[ 16   0 -37  38  -4 -22  19 -38  20  26   6 -52   2  -9  -2  -5 -48 -11
   7  -4 -12 -19   0   5  31  13  11 -47  -1 -29  -2 -36 -44  -9 -36 -50
  -9 -30  49   7   5  19  23 -33 -18 -20 -56   2  16  15]  <91>
[ 20   4   5  61   5 -49   6 -19  29  21 -26 -61  35 -12 -19  12  -2  -7
   4  -2   6   6  -4   9  12  13  -2 -46  63  38  27 -33 -35 -10  -3 -20
 -22 -28  17  -5   6  18  32  -3 -33  -8 -29  10  57  18]  <102>
[ 28   8 -11  11  -1  15  16 -25   1  15  13 -14   9  15  24 -11 -20 -19
   3  14  -5  -5  -7  -1  -5  13   7 -33 -10   5 -24 -26 -24   0 -40 -54
   4 -17  46   9   0 -12  31 -11   3 -15 -42   4  15  12]  <88>
[  4 -41   0  29   3   4   7 -14 -13  18   6 -15  -9  -8   0   2 -12   2
 -14  21  -8   8  -3   3  20 -11   4 -39  38  21   4 -41 -36   9 -42 -34
  13 -10  49  -7  35 -13  25 -21 -18 -15 -52  10   2   7]  <88>
[ 43 -10  32  21   8 -17   4  -3  29  15 -13 -39  10 -42  -9 -10  13  -7
   0 -18   1  -5  -7  -9  34  -7   3 -38  17  15  -1 -32   2 -10 -24 -10
  -2 -28  42  -1  35  19  -8 -12 -27  42 -42  10  14  26]  <92>
[ 20 -16   9  40   1  18  19 -14  18  10   5 -31   5   1   4   1  -3   3
   3  -8  -5 -15  -5 -11  50 -11  19 -42  12 -14  -3 -20 -22  17 -33 -40
  23 -34  80  -3  11  14   9  -5   7  51 -63  -6 -19  17]  <92>
[  6  -9   7  69  -4  -6  -8 -27  -3  11   0 -45  26   6  -2  -4  -6  -5
   9  -7  -6  -5 -16   2  12  -4  10 -52  47   7  12 -23 -43  -7 -27 -45
  -3 -10  49 -10  12  11  33  -7 -23 -18 -42   1   8  11]  <101>
[ 33  -4  -2  39 -18   3  10 -26  19  18  -6 -41  13 -10   2   1 -22  -3
  -1 -16   0 -18  -2  -3  22   2   8 -49  25   9  12 -29 -12  12 -11 -29
  -9 -30  31  12  15  19  19 -12 -22  10 -35   4  28  30]  <101>
[ 31   6  -3   0   8  19  17 -19  24  11  -1 -53   9 -13  -9  -6 -12  14
   2  -7   5 -17 -20  -6  23   5  11 -29  -5 -21  -9 -21  -5 -10 -59 -10
  14 -21  40  -6  15  -4   5 -13  10  42  15  20   1   9]  <92>
[ 24 -15  -2  61 -13   6   6 -27   3  12 -14 -43 -12   2   4 -23 -28 -12
  11 -17  -4  -2  -5  -7  17   1   5 -52  43   3  -4 -27 -59  17 -36 -52
   5 -24  57  21  -3  22  14  -5 -21   1 -43  14   8   9]  <101>
[ 22 -10 -18  33  -4  11  19 -20  14  14   5 -34  -3 -29  18   3  -7   7
 -18   0  -6 -23  -7  -1  23 -10   5 -15  -9   3  11 -36   3  -3 -29 -26
   2 -33  22   4   8  16  10 -13 -24  20 -36   6   7  38]  <92>
[ 22 -14  10  32  -8 -28  15  -6  28  12  -3 -46  25 -11 -14   2   5   0
  -5  -1   2  -2 -12   8  -2  17   3 -44  24   5   8 -35 -30  -1 -37 -22
   3 -30  59   0   9   0  17 -22  -9  15 -44  10  11  14]  <95>
[ 43  -6  12  23  -4 -22  36 -10  24  20 -13 -35  -5  -9  -3   5  -1 -25
  18  -8  18   6  -9  -4  18  12   8 -48   3  -3   5 -31  -5   8 -28 -18
 -19 -46  49  32  13  20  10   6 -21  48 -43   2  26  26]  <101>
[ 35  -1 -27  16 -26  64  21 -38   7  24  39  -4 -23  28  28  -6 -21 -14
   6  -1 -10   7 -12   2   7  21  20 -41 -24 -32 -16 -18 -23  44 -47 -76
  13 -32  90  20  -4   0  20 -18   9   4 -71   4 -22  15]  <101>
[ 33   3 -13  46  -8 -19  20 -25  36  22  -5 -50  17 -17 -23  -3 -22   3
 -12 -18   8 -26 -10   1  16  22   9 -44  39   4   3 -42 -35  -7 -60 -48
   0 -47  54  10   5  -1   1 -12  -2  11 -61   4  -9  12]  <92>
[ 29   7 -27  27 -17 -10  26 -30  21  18  12 -31  22  -7   3  -4 -18 -12
  -1  -5   3 -16 -16 -12  17   3  13 -50  20 -18  16 -32 -19   3 -37 -53
  41 -21  48   2  -2  -8   3 -25   7  -5 -54  -9  -8  11]  <91>
[ 31 -12   1  42   6 -21  10 -10  11  17  -1 -36   2 -24   3  -3 -17 -11
   3  17  10  -2   5   4   5  -6  -1 -37  19  26  12 -46 -18   2 -28 -22
   3 -19  33   9  -1  17   8   3 -17  29 -25  10  28  51]  <88>

[ -1  -7  16  -2 -32  15 -36   6  54  -5   4   0  -1  12  -8  12  -5  85
 -33   0   1  -5  -6   5  -1  -1 -11 -21 -51  -5  -5  -3 -10  12  19  -5
  50  21  -3  -3   0  43  -1  41 -10 -43   9   1  35  11]  (33)
[  2  -4   2  -1   6  29 -26   3  -6  -6   1   0   2 -33  -1  -5  -1   1
  10   9   8   4  -2   2  12   0  -9   4  10  28  -6   4   7  18  10  11
  38  15  -7   8   1  71  -1  -6   3   0  -4  -4 -11   3]  (32)
[ 20  -7 -12   7   4  28 -66   3  -8  -1   3   0 -14  21  17   4   3  45
 -13  -6  -6 -17   2  -5  22  -2 -41   6 -12  33 -25  -7   2  38 -22  18
  48  -8   1   8   2  88  -4 -20   7  -7  -7  -9  -8  -3]  (28)
[  6  -1  19  -1 -18   9 -10   0  12   6  -7   0  32 -27   4  -6   5  35
   1  -8   0 -17   0 -11 -22  -2 -15 -37 -41  10   9   2 -15  26  16 -13
 -46  82  -8  -5   2  22   5  22 -10   1  -7   5  10  33]  (44)
[  4  -5   2   0  -9  18 -36   1  -4   6   6  -2  12 -11  -3   7  -3  41
 -17  -3   3  -6  -4   3   9  -2 -20  -8 -17  20   1   2  -3  26   5  -4
  31  -5  -7   1  -7  60   2   9   4  -8  -7   2  16  12]  (34)
[  6  -6  -1   1  -5  19 -51   5  29  -3   6  -1 -13  11   1  16  -2  50
 -18  -1   0  -2  -2  10  17   2 -13   4 -16   5 -11  -6   6  19   0   6
  74 -20   1   8  -4  59  -2  -6   3 -23   8  -3  11  -7]  (34)
[  4  -4   8  -1  -2  18 -22   1   3  -6  -1   5   6 -15   5  -3  -2  30
   1  -4   2  -3  16   1   5   0 -14 -10 -16  19  -4   6   0  20   7   3
  16  32  -5   3   1  70  -2   4  -1  -9  -2  -3   0  10]  (28)
[  0  -8 -23  -7  10  32 -30   3 -48 -11   9  -2  -1 -18  -3  -9 -13  -2
  -7  15   4  27   5   8  37  -8 -39  31  25  60 -11   9   5  24   3  23
  88 -61  -2   3  -1  88  -4 -13  21   1  -9  -9   5 -11]  (28)
[  7  -6  11  -2  -3  18 -46   5   3   9   3  -5  15 -41  -2   1   9  24
   6  -1   2 -14  -4   2   7   0 -23  -9 -13  19  -2   1  -9  42   8 -13
  31  25 -11   5   0  38   0   7   0   4 -10  -1  14  24]  (28)
[  3   1  10  -4   7  16 -13   2   1  -5  -5  -1  23 -56   6  -5   9  -7
  24  -3   6 -10   3  -9  -2   0 -16 -16  -2  26  -1   1  -4  35   8   0
 -20  67 -13   4  -1  71  -5   0  -2   9  -7   2 -14  17]  (28)
[  7 -11 -10  -3  -1  28 -36   2 -17  -4   6  -2  -2   0   6  -3   0  45
 -16   0  -3   6   9   6  18  -4 -38  -2 -18  40 -16   2   3  29   2  19
  46 -12  -4   4   0  88  -5  -4  -5  -9  -7  -4  13   7]  (34)
[  7  -8 -10  -4 -11  25 -52   5   9  -4   7  -4  -2  11   1   2  -3  73
 -30   1  -5   7  -4  10  13  -4 -37  -8 -26  24  -6  -2   0  21   1   8
  51  -7  -7   5   3  88  -3   3  -1 -20   0   1  16  12]  (34)
[ 10 -13  -7   2 -10  26 -56   6  13  -4   8  -4  -9  19   7  10  -4  65
 -29  -1   1   3  -5   8  14  -3 -30  -1 -25  17 -14  -5   0  29  -4  15
  68 -17  -5   8   1  88  -4  -4   4 -23  -5  -6  14  -1]  (34)
[  7  -8  -4   0  -3  26 -34   6 -23  -3   2  -2  -2  -6   9  -6  -1  17
  -2   2  -1  -3   2  -1  16  -3 -25  -2  -2  42 -11   2   0  27  -2  15
  37  10 -12   6   1  88  -1  -9   4  -4  -7  -3 -10  -2]  (28)
[  5  -8  -8   2  -6  28 -47   4   0  -2   5   1 -14  12   1   8  -2  45
 -26   4  -1   4  34   8  21  -1 -15   8 -11  22 -15  -2   4  18   2  13
  78 -18   6   7   3  65  -1  -2   3 -22  -3   0   8 -10]  (34)
[  5  -4   2   3  -3  11 -39   1   3   6   5  -3   0  -3  -5   9   0  23
 -13   1   8  -8  -5  10  12   0   0   0  -8   6   6  -1  -2  14   8 -12
  57 -14  -3   5   3 -32  -2   2  -1 -17   0   0  15   0]  (34)
[  2  -5   8  -4  -9  13 -35   3   7   2  12   0   2 -18 -11  11  -4  24
 -16   4   9   3  -4   9  15  -1   4   5 -10   7   2   1   5  11  16  -9
  64 -14   2   1   4 -36   1  11   2 -18  -1   4  18  -1]  (34)
[ -2  -5  -4 -10   5  27 -34  -1 -18  -7   6  -6  11 -37  -1  -7  -3   9
   3   9   2   4   0   2  18   0 -34   1   0  49  -6   7  12  33   4  14
  47   5  -6   7   2  88  -3  -2   8  -2  -5  -7  -7   9]  (28)
[  8  -9  -2   1 -11  24 -32   4  23 -13   0   0 -13  22  16   4   0  72
 -21   2  -1   0   0   0   5 -12 -26 -14 -31  21 -11  -4   7  16   0  18
  34  27  -5   4  -3  88  -3   3  -6 -33   2   5   1  -3]  (33)
[ 19  -5  14  10   6  12 -44   6   7  14   2   4 -20  11   9   9  10  15
  -3  -7   6 -22   0   4  15   0  22   7  -9   2  -6  -3   1  15   3 -13
  68  12   0  11   2 -82  13  -4   2 -15  -4  -1  -5 -15]  (33)
[  1  -2   8  -2 -16  15 -32   3  23   2   6   0  -1   1  -3   7   4  45
 -14  -1   8  -4  -5  10   9   0  -2  -8 -22   8   2  -2  -4  11  17  -9
  58   6  -5   4  -1   3   1   9  -1 -26   0   3  14  -3]  (34)
[ 11  -7  -5   1  -6  18 -40   2 -15   6   8  -1  -9   6  -5   9  -7  30
 -18   1   0   2   0   7  22  -6 -10   8  -5  21  -5   1  -3  15   4   6
  77 -30  -3   8   1  25   3  -8   5  -7  -9  -3   5 -13]  (33)
[ 13  20   0   3  -6  15 -38   0   2   3   0   2  -7  23  13   3   5  51
 -17  -7  -1 -11  -2  -1   2   0 -18 -11 -31  15 -10  -5  -5  27  -9   7
  12  17  -4   4  -2  88  -1  -1  -6 -11  -2   4  -1   6]  (33)
[  9  -5   6  -1 -10  14 -39   1  11   1   5   0  -3   4  -4   8   2  42
 -16  -1   3  -4  -3   8  13   0  -9  -5 -15  29  -2  -1   2  18   8   0
  61   9  -4   6   2  21   1   2  -6 -18  -2   5  12  -2]  (34)
[  2  -9  -9  -2  -6  18 -29   2   8  -8   6   5  -2   4   0   1  -4  43
 -17   4  -3  -2  -2   6  14  -2 -25  -3 -13  19  -6   0   0  20   2  13
  44 -12  -1   2   0  88   3   4   4 -16  -5  -2  13   4]  (33)
[  7 -14  -3  -1  -8  11 -11   0 -16   7   3  -3   4   0 -12  -1  -6  13
 -14   4   1   3  -6   7   7  -3  -6   2  -6  22   4   8  -1   5   9   4
  34 -15  -1   1   0   3  -2   1   3  -5  -3   1  10  -1]  (28)
